z_108: [142  90 144 114]
z_928: [113 168 172 143]
z_522: [113 167  93 142]
z_585: [142  92  87 115]
z_895: [141  92  92 116]
z_927: [141  92  86 116]
z_926: [142  90 143 114]
common z_928 z_926:  : [143]
common z_926 z_928:  : [143]

z_662: [124 118 125 117  80 150 136]
z_234: [136 142 136 143 177 136 133]
z_637: [136 142 135 142 175 112 133]
z_691: [135 135 136 143 177 112 133]
z_211: [141 142 135 134 179 112 134]
z_233: [136 142 135 142 137 112 133]
after: [124] : [118]
common z_662 z_233:  : [136]
after: [118] : [125]
after: [117] : [80]
common z_637 z_662:  : [136]
after: [137] : [112]
find: [135 135 136 143 177 112 133] : z_691

z_867: [117 183 123 183]
z_9: [118 177 122 178]
z_258: [144  85 138  86]
z_390: [145  86 138  86]
z_255: [146  85 138  85]
z_528: [117 181 123 182]
z_918: [146  85 139 117]
z_271: [116 180 123 180]
find: [117 181 123 182] : z_528
find: [144  85 138  86] : z_258
after: [118] : [177]
after: [144] : [85]

z_762: [126 129 122 135 117 115 122 123 138]
z_451: [127 131 142 121 111 112 117 111 145]
z_224: [130 126 136 131 140 143 134 141 116]
z_393: [109 119 112 135 119 136 117 131 131]
z_698: [150 138 122 120 137 135 138 125 124]
z_403: [107 136 135 110 119 122 111 131 131]
z_155: [106 118 134 136 119 121 118 131 132]
z_34: [129 127 133 139 108 111 126 125 144]
z_61: [135 152 170 103 112 128 119 137 140]
z_961: [120 108  84 148 149 135 136  85 111]
common z_61 z_762:  : [135]
common z_451 z_961:  : [111]
common z_961 z_451:  : [111]
common z_34 z_403:  : [111]

z_469: [113 121 124 120 106 155 112 115 124 123 140 142 146 134 116 140 105 105
 146 127 131  88 150 156 110 129  91 174 126 127 139 121 136 126 119 121
 108 114 161 132 109 140 129  98 117]
z_754: [113 121 112 120 106 155 112 115  96 123 140 142 146 134 131 140 105 105
 146 127 131  88 150 156 110 129  91 174 126 127 139 121 136 126 119 121
 108 114 161 132 109 146 131  98 117]
z_92: [113 121 124 120 106 155 112 115 139 123 140 142 146 134 133 140 105 105
 146 127 109  88 150 156 110 119  91 174 126 127 139 108 136 126 119 121
 108 114 161 132 109 140 163  98 117]
z_174: [102 121 137 123 106 132  98 135 100 145 106 149 117 144 138 144 103 163
 124 108 110 126 120 148  98 132 121 151 117 127 133 136 125 142 108 132
 115 106 154 139 131 100 131  72 110]
find: [113 121 112 120 106 155 112 115  96 123 140 142 146 134 131 140 105 105
 146 127 131  88 150 156 110 129  91 174 126 127 139 121 136 126 119 121
 108 114 161 132 109 146 131  98 117] : z_754
find: [102 121 137 123 106 132  98 135 100 145 106 149 117 144 138 144 103 163
 124 108 110 126 120 148  98 132 121 151 117 127 133 136 125 142 108 132
 115 106 154 139 131 100 131  72 110] : z_174

z_181: [152  94 100  90 128 158  77 126 144 118 129 115 146 123 137 122 110 148
 113 111 115 129 134 128  91 115 144 124 147 103 105  99 109  87 137 100
  98 136 153 103 106 147 103 149 130 137 110 140 128 125 142 134]
z_334: [114 149 145 152 129 110 159 126 118 133 127 137 117 133 124 131 139 119
 136 140 136 128 124 129 128 135 118 132 116 142 141 145 140 153 124 144
 147 123 113 145 142 118 142 113 126 122 138 122 128 130 119 124]
z_784: [114 147 145 153 130 110 160 126 118 133 127 136 118 133 124 131 139 115
 136 140 137 129 123 129 128 134 118 132 116 143 140 146 141 153 122 143
 146 123 112 146 143 116 141 114 126 122 139 122 128 130 121 123]
z_206: [152  94 100  90 128 158  77 132 144 118 129 115 146 123 137 122 110 148
 113 111 115 129 134 128 128 115 144 124 147 103 105  99 109  87 137 100
  98 136 153 103 106 147 103 149 130 137 110 140 128 125 142 134]
z_664: [128 141 127 123 129 126 129 126 123 126 119 128 126 139 118 117 116 134
 146 121 122 125 141 129 132 131 118 143 107 119 137 119 123 134 126 141
 128 116 129 106 121 123 120 128 130 125 126 127 116 121 131 125]
z_775: [126 141 127 124 129 126 130 126 117 124 118 127 125 139 134 117 117 135
 148 122 124 125 141 125 132 131 118 141 106 120 137 119 123 135 126 141
 129 116 129 107 121 122 122 126 129 125 127 129 116 119 133 125]
z_657: [134  94 127 130 129 138 115 133 138 133 147 132 133 104 117 149 145 120
  90 140 136 136 105 122 118 122 152  99 177 142 109 139 134 106 130  97
 121 155 132 157 139 138 138 132 126 135 131 125 152 144 121 131]
find: [152  94 100  90 128 158  77 132 144 118 129 115 146 123 137 122 110 148
 113 111 115 129 134 128 128 115 144 124 147 103 105  99 109  87 137 100
  98 136 153 103 106 147 103 149 130 137 110 140 128 125 142 134] : z_206
find: [126 141 127 124 129 126 130 126 117 124 118 127 125 139 134 117 117 135
 148 122 124 125 141 125 132 131 118 141 106 120 137 119 123 135 126 141
 129 116 129 107 121 122 122 126 129 125 127 129 116 119 133 125] : z_775

z_148: [110 109 117 130  93  92 141 136 139 119 117 140 147 123 128 123 118 144
 148 146 150 142 146]
z_723: [157 160 149 129  99 101 123 127 156 136 140 147 141 134 128 122 150 141
 122 132 146 151 144]
z_209: [157 145 149 129  99 101 123 127 156 136 140 147 141 121 128 173 105  96
 161 105  86 146  91]
z_995: [148 113 120 132  96  96 122 125 148 141 141 132 141 137 128 115 121 145
 119 134 162 147 147]
find: [157 160 149 129  99 101 123 127 156 136 140 147 141 134 128 122 150 141
 122 132 146 151 144] : z_723
find: [157 145 149 129  99 101 123 127 156 136 140 147 141 121 128 173 105  96
 161 105  86 146  91] : z_209
after: [86] : [146]
after: [161] : [105]
after: [115] : [121]

z_350: [110 120 134 128 124 114 124 128 123 138 131 137 133 137 122 133]
z_473: [128 128 128 128 128 128 127 145 128 129 128 127 128 128 128 128]
z_56: [110 116 134 127 131 125 118 137 123 125 134 124 121 131 134 140]
z_783: [108 164 159  81 170 124 138 129 143 131 129 128 139 165 137 125]
z_668: [ 98 143 115 103 121 104 145 145 131 148  97 114 139 120 157 123]
z_41: [109 134 125 124 125 116 123 117 144 126 122 148 149 124 129 122]
common z_473 z_56:  : [127]
find: [ 98 143 115 103 121 104 145 145 131 148  97 114 139 120 157 123] : z_668
common z_668 z_473:  : [145]
after: [97] : [114]
find: [110 120 134 128 124 114 124 128 123 138 131 137 133 137 122 133] : z_350

z_274: [ 74 182 182 182  74  74  74 182  74  74 182 182 181  74  74 181 182  74
  74 181  74 181 182  74 182 181 183 137 114 114 137 114]
z_846: [ 74 182 182 182  74  74  74 182  74  74 182 182 181  74  74 181 182  74
  74 181  74 181 182  74 182 181 182 182  74  74 182  74]
z_454: [ 74 182 182 182  74  74  74 182  74 137 182 182 181  74  74 181 182  74
 182 181  74 181 138 108 138 138 183  73 108 108 138 108]
find: [ 74 182 182 182  74  74  74 182  74 137 182 182 181  74  74 181 182  74
 182 181  74 181 138 108 138 138 183  73 108 108 138 108] : z_454
find: [ 74 182 182 182  74  74  74 182  74  74 182 182 181  74  74 181 182  74
  74 181  74 181 182  74 182 181 183 137 114 114 137 114] : z_274
find: [ 74 182 182 182  74  74  74 182  74  74 182 182 181  74  74 181 182  74
  74 181  74 181 182  74 182 181 182 182  74  74 182  74] : z_846

z_59: [ 89 100 146  85 166 107 132 129 154 167 154 103 104 139]
z_118: [139  96  91 137 145 108 168  82 109 110 153 133 108  84]
z_443: [ 97 159  91  82 118 145 162 120 155  98 145  88 123  97]
z_349: [ 83 106 171  94 153  90  74 163 112 121 150 135 108 182]
z_222: [ 80  94 122 180 168 113 116 106  97 173 139 156 152 140]
z_11: [159 148  83  89  92  75  89 106 115 120  93 154 157 178]
z_608: [151 145 164 176 170 111 113 111 177 154  80 178 138 125]
common z_608 z_443:  : [145]
find: [ 89 100 146  85 166 107 132 129 154 167 154 103 104 139] : z_59
after: [176] : [170]
after: [75] : [89]
after: [103] : [104]

z_730: [128 127 129 128 130 126 125 130 129 127 122 127 129 127 127 129 128 128
 126 119 127 127 130 128 128 128 131 129 128 127 128 127 128 130 128 128
 126 130 128 127 134 128 128 128 128 128 130 128 127 127 129 123 130 127
 128 127 129]
z_621: [127 129 132 128 128 128 127 128 127 126 129 130 129 128 127 128 128 127
 129 126 125 130 127 128 129 129 127 128 129 128 128 129 127 128 128 129
 130 129 131 127 129 127 130 127 125 128 128 128 127 126 127  75 128 127
 130 129 127]
z_789: [128 130 125 132 123 126 128 128 130 131 133 126 131 135 127 130 132 127
 128 128 129 130 126 124 129 125 120 132 129 134 125 129 129 124 125 120
 127 131 135 115 126 122 133 128 127 124 130 124 122 133 129 120 122 126
 137 133 125]
z_131: [126 125 126 130 128 130 128 121 132 123 128 129 134 127 127 127 128 128
 132 125 124 127 133 131 129 124 131 129 131 128 128 121 132 128 128 128
 126 131 127 129 128 126 127 131 128 130 128 133 126 128 125 127 130 127
 130 122 129]
z_865: [132 132 126 125 126 124 129 123 130 131 128 129 129 128 128 128 129 128
 130 131 130 130 129 128 126 126 123 126 126 131 127 130 128 128 132 126
 128 128 132 127 131 126 128 128 128 130 128 120 128 132 129 127 128 129
 131 126 126]
z_453: [130 128 128 128 129 129 129 129 129 126 126 129 129 128 128 129 128 127
 128 123 127 130 125 129 130 128 130 126 129 126 128 128 127 128 128 130
 127 127 128 126 146 127 128 130 129 129 128 127 127 125 126 126 129 127
 128 130 129]
z_506: [128 127 128 128 129 129 127 129 129 128 128 129 129 126 127 128 126 128
 126 123 128 130 128 128 129 126 127 127 129 128 130 129 128 128 128 127
 130 131 128 127 133 128 127 129 128 127 127 127 128 130 129 125 127 127
 126 129 126]
z_602: [130 113 129 132 124 132 125 119 124 136 134 135 124 127 127 120 138 129
 130 132 127 132 127 127 136 128 124 125 132 123 127 121 126 124 140 130
 131 128 124 127 131 136 117 135 116 125 128 136 119 128 124 127 139 119
 124 129 137]
z_199: [127 127 128 128 129 129 129 128 126 126 129 129 129 128 127 128 128 126
 130 130 127 130 128 128 129 126 126 129 128 126 128 130 128 129 128 127
 127 127 128 130 130 129 129 124 128 128 127 130 126 128 127 125 128 129
 129 129 128]
z_768: [128 127 127 128 128 129 128 128 127 129 129 129 129 128 129 132 125 129
 128 118 127 126 127 128 125 126 128 128 128 129 128 129 128 128 130 128
 127 128 128 127 124 128 128 128 129 128 126 124 130 128 128 137 128 129
 125 130 129]
z_463: [128 128 128 126 129 129 128 128 126 129 128 130 126 128 127 128 129 126
 129 129 130 128 126 127 127 130 129 127 129 129 128 128 129 124 128 127
 129 127 125 127 133 130 128 127 125 127 128 129 130 127 128 126 126 128
 127 129 129]
find: [128 128 128 126 129 129 128 128 126 129 128 130 126 128 127 128 129 126
 129 129 130 128 126 127 127 130 129 127 129 129 128 128 129 124 128 127
 129 127 125 127 133 130 128 127 125 127 128 129 130 127 128 126 126 128
 127 129 129] : z_463
find: [130 113 129 132 124 132 125 119 124 136 134 135 124 127 127 120 138 129
 130 132 127 132 127 127 136 128 124 125 132 123 127 121 126 124 140 130
 131 128 124 127 131 136 117 135 116 125 128 136 119 128 124 127 139 119
 124 129 137] : z_602
find: [130 128 128 128 129 129 129 129 129 126 126 129 129 128 128 129 128 127
 128 123 127 130 125 129 130 128 130 126 129 126 128 128 127 128 128 130
 127 127 128 126 146 127 128 130 129 129 128 127 127 125 126 126 129 127
 128 130 129] : z_453
find: [128 127 127 128 128 129 128 128 127 129 129 129 129 128 129 132 125 129
 128 118 127 126 127 128 125 126 128 128 128 129 128 129 128 128 130 128
 127 128 128 127 124 128 128 128 129 128 126 124 130 128 128 137 128 129
 125 130 129] : z_768

z_954: [134 158 132 100  95 152 127 103 112 134 115 123]
z_24: [139 104 113 138 149 163 128 107 123  93 124 123]
z_179: [122 146 103 130 108 141 130 117 123 122 129 146]
z_851: [142 128 122 149 112 153 137 132 119 141 139 146]
z_861: [122 146 103 130 108 141 130 117 123 122 109 102]
z_248: [ 84 136 143 124 144 119 137  99 149 121 118 125]
after: [136] : [143]
after: [104] : [113]
find: [ 84 136 143 124 144 119 137  99 149 121 118 125] : z_248
after: [152] : [127]
after: [158] : [132]

z_601: [148 130 121  86 146]
z_123: [127 137 136 142 114]
z_94: [145 128 106  77 151]
z_267: [127 153 121 173 149]
z_552: [129 135 120 124 154]
z_217: [129 132 120 120 129]
z_103: [119  99 138 141 114]
z_377: [139 140 121 156 124]
z_880: [139 140 136 118 124]
z_139: [137 143 128 150 136]
z_235: [129 140 142 156 124]
z_90: [145 129 143  99 108]
common z_123 z_235:  : [142]
find: [139 140 136 118 124] : z_880

z_700: [128 137 106 121 120 125 120 142]
z_801: [120 111 134 126 135 135 134 143]
z_802: [119 131 135 141 135 141 123 115]
z_86: [132 116 118 106 119 156 153 122]
z_518: [124  79  94 110 155 126 116 127]
find: [120 111 134 126 135 135 134 143] : z_801
after: [156] : [153]
after: [121] : [120]
common z_86 z_700:  : [106]
after: [155] : [126]
after: [137] : [106]
after: [153] : [122]

z_53: [121 125 152 138 154 171 108 142 113]
z_122: [124 125 131 118 153 133 140 134 114]
z_572: [147 134 152  97 123 104 118 112  99]
z_914: [136 127 121 142 122 130 144 124 144]
z_348: [147 113 113 105 128 119 154 119 129]
z_950: [122 145 135 109 110 142 122 135 153]
z_102: [ 94 139 128 108 128 110 115 124 126]
find: [122 145 135 109 110 142 122 135 153] : z_950
common z_122 z_53:  : [125]
after: [145] : [135]
common z_102 z_53:  : [108]
common z_950 z_122:  : [153]
after: [109] : [110]
after: [97] : [123]

